Below is a small trained network, with its code and all its weights. Each question gives an input and a class and asks what happens when units are switched off, that is, made to give their printed mean instead of their output.

import numpy as np


def w(rows, s, z=0):
    codes = np.array(rows[::2]) - 128.0
    scale = np.full(codes.shape[1], s)
    scale[-1] = z or s
    return codes * scale


def norm(h):
    return h / np.sqrt((h * h).mean(-1, keepdims=True) + 1e-5)


def f(y):
    return np.maximum(y, 0)


def log_softmax(a):
    a = a - a.max(-1, keepdims=True)
    return a - np.log(np.exp(a).sum(-1, keepdims=True))


def net(x, mask):
    res = np.array(x, float).reshape(1, 2) / 4 @ E
    u = 0
    for l in range(3):
        y = f(norm(res) @ A[l][:, :-1].T + A[l][:, -1])
        res = res + np.where(mask[u : u + 10], y, B[l][:, -1]) @ B[l][:, :-1]
        u += 10
    return log_softmax(norm(res)[-1] @ U[:, :-1].T + U[:, -1])


A, B = {}, {}
E = w([
[85,209,153,165,171,37,254],'x0',
[181,160,56,103,185,133,194],'x1',
],0.01)
A[0] = w([
[118,159,254,189,80,157,82,108],'0.n1',
[108,67,91,158,185,228,115,107],'0.n2',
[161,119,126,113,97,25,80,5],'0.n3',
[128,183,48,164,180,150,90,174],'0.n4',
[160,172,161,82,148,63,134,139],'0.n5',
[135,99,142,104,149,165,132,102],'0.n6',
[147,163,132,97,145,43,147,241],'0.n7',
[83,181,112,163,92,133,148,163],'0.n8',
[153,18,126,185,138,136,143,115],'0.n9',
[92,139,158,102,171,148,54,116],'0.n10',
],0.0072,0.002)
B[0] = w([
[107,133,97,55,143,129,147,247],'0.n1',
[164,203,214,134,159,117,162,235],'0.n2',
[98,55,130,72,102,51,142,136],'0.n3',
[17,131,124,3,102,117,111,215],'0.n4',
[195,179,104,38,38,219,95,204],'0.n5',
[131,216,56,142,105,86,46,169],'0.n6',
[154,138,167,129,131,168,42,253],'0.n7',
[146,129,150,124,147,165,77,198],'0.n8',
[141,149,153,150,122,102,159,177],'0.n9',
[184,194,132,171,117,133,165,190],'0.n10',
],0.0056,0.0045)
A[1] = w([
[179,72,45,126,125,164,122,115],'1.n1',
[151,98,157,16,119,154,96,240],'1.n2',
[76,174,173,178,151,89,201,91],'1.n3',
[255,105,47,87,231,137,230,150],'1.n4',
[50,87,168,209,75,117,134,26],'1.n5',
[130,216,208,180,111,108,30,119],'1.n6',
[92,87,185,159,214,72,67,78],'1.n7',
[59,173,127,163,101,85,182,248],'1.n8',
[48,54,134,129,79,94,144,44],'1.n9',
[60,38,35,100,113,132,119,158],'1.n10',
],0.0074,0.0014)
B[1] = w([
[120,143,90,169,47,128,140,172],'1.n1',
[134,184,168,182,166,139,187,254],'1.n2',
[174,125,138,205,13,150,51,192],'1.n3',
[66,13,123,150,142,101,100,239],'1.n4',
[108,5,51,93,149,66,169,153],'1.n5',
[68,97,89,107,199,137,160,223],'1.n6',
[112,169,91,86,164,135,119,143],'1.n7',
[206,84,174,178,104,254,96,189],'1.n8',
[124,125,24,72,191,94,117,150],'1.n9',
[70,185,148,140,159,116,155,144],'1.n10',
],0.0064,0.0079)
A[2] = w([
[88,1,123,87,134,100,183,237],'2.n1',
[103,128,224,121,178,109,86,242],'2.n2',
[187,109,81,130,164,74,163,125],'2.n3',
[199,161,143,220,34,186,61,148],'2.n4',
[39,115,195,64,66,32,82,69],'2.n5',
[72,136,190,173,181,85,136,249],'2.n6',
[168,148,198,164,44,99,166,101],'2.n7',
[41,87,157,103,145,140,65,104],'2.n8',
[91,94,34,74,116,110,75,220],'2.n9',
[237,118,150,176,91,197,89,118],'2.n10',
],0.0084,0.0012)
B[2] = w([
[181,33,103,97,176,131,209,199],'2.n1',
[46,164,147,90,183,83,145,176],'2.n2',
[86,60,152,83,101,117,50,156],'2.n3',
[188,169,158,232,111,172,170,255],'2.n4',
[93,106,84,2,176,127,147,154],'2.n5',
[146,160,175,119,78,181,44,180],'2.n6',
[230,140,145,160,90,153,145,167],'2.n7',
[228,74,44,149,141,87,192,190],'2.n8',
[113,98,177,97,182,64,146,194],'2.n9',
[145,176,192,206,32,95,209,233],'2.n10',
],0.0069,0.0087)
U = w([
[186,150,192,246,26,170,158,221],'0',
[128,15,107,46,190,106,173,200],'1',
[66,209,197,82,186,179,118,180],'2',
[94,128,95,139,77,103,82,4],'3',
[108,137,98,110,51,103,83,19],'4',
[99,137,98,124,60,98,60,2],'5',
],0.013,0.0037)

Each question gives the input, the list of numbers given to net, and the class t.
The units are the neurons (one row each of A and B). Each row of codes is followed by its name. A weight is (code - 128) times the scale printed after its matrix; where a second scale follows, it is the last column's (A, B and U).
mask holds one flag per neuron, layer by layer. A switched-off neuron (its flag False) gives its mean, the last column of its row in B, instead of its output. The means were averaged over made-up inputs and are rounded, as every weight is.
A unit's drop is (log p(t) with every unit on - log p(t) with that unit switched off) / (log p(t) with every unit on - log p(t) with every unit switched off).
most important unit: the unit with the biggest drop
k most important neurons: the k neurons with the biggest drops, biggest first
k most important neurons of layer l: the k neurons of layer l with the biggest drops, biggest first
drop when u is switched off: that unit's drop, to one decimal
input [1,3], class 2: 4 most important neurons => (0.n4; 0.n7; 1.n2; 0.n5)
input [-7,-8], class 1: 4 most important neurons => (0.n5; 1.n3; 1.n8; 1.n6)
input [-3,2], class 2: 2 most important neurons => (0.n2; 1.n3)
input [1,1], class 2: 2 most important neurons of layer 1 => (1.n3; 1.n8)
input [-2,-2], class 2: most important unit => 1.n4
input [-2,-3], class 2: 3 most important neurons of layer 1 => (1.n4; 1.n2; 1.n6)
input [3,-2], class 2: 3 most important neurons of layer 0 => (0.n7; 0.n8; 0.n5)
input [1,0], class 2: 3 most important neurons => (1.n3; 1.n6; 1.n8)
input [0,0], class 2: 2 most important neurons of layer 0 => (0.n10; 0.n6)
input [-1,3], class 2: 2 most important neurons => (0.n4; 1.n2)
input [-2,-1], class 2: 2 most important neurons => (1.n4; 1.n6)
input [3,4], class 1: 2 most important neurons => (0.n2; 1.n4)
input [0,2], class 2: drop when 1.n3 is switched off => 0.1
input [0,-4], class 1: most important unit => 0.n5
input [1,5], class 1: drop when 1.n4 is switched off => 0.3
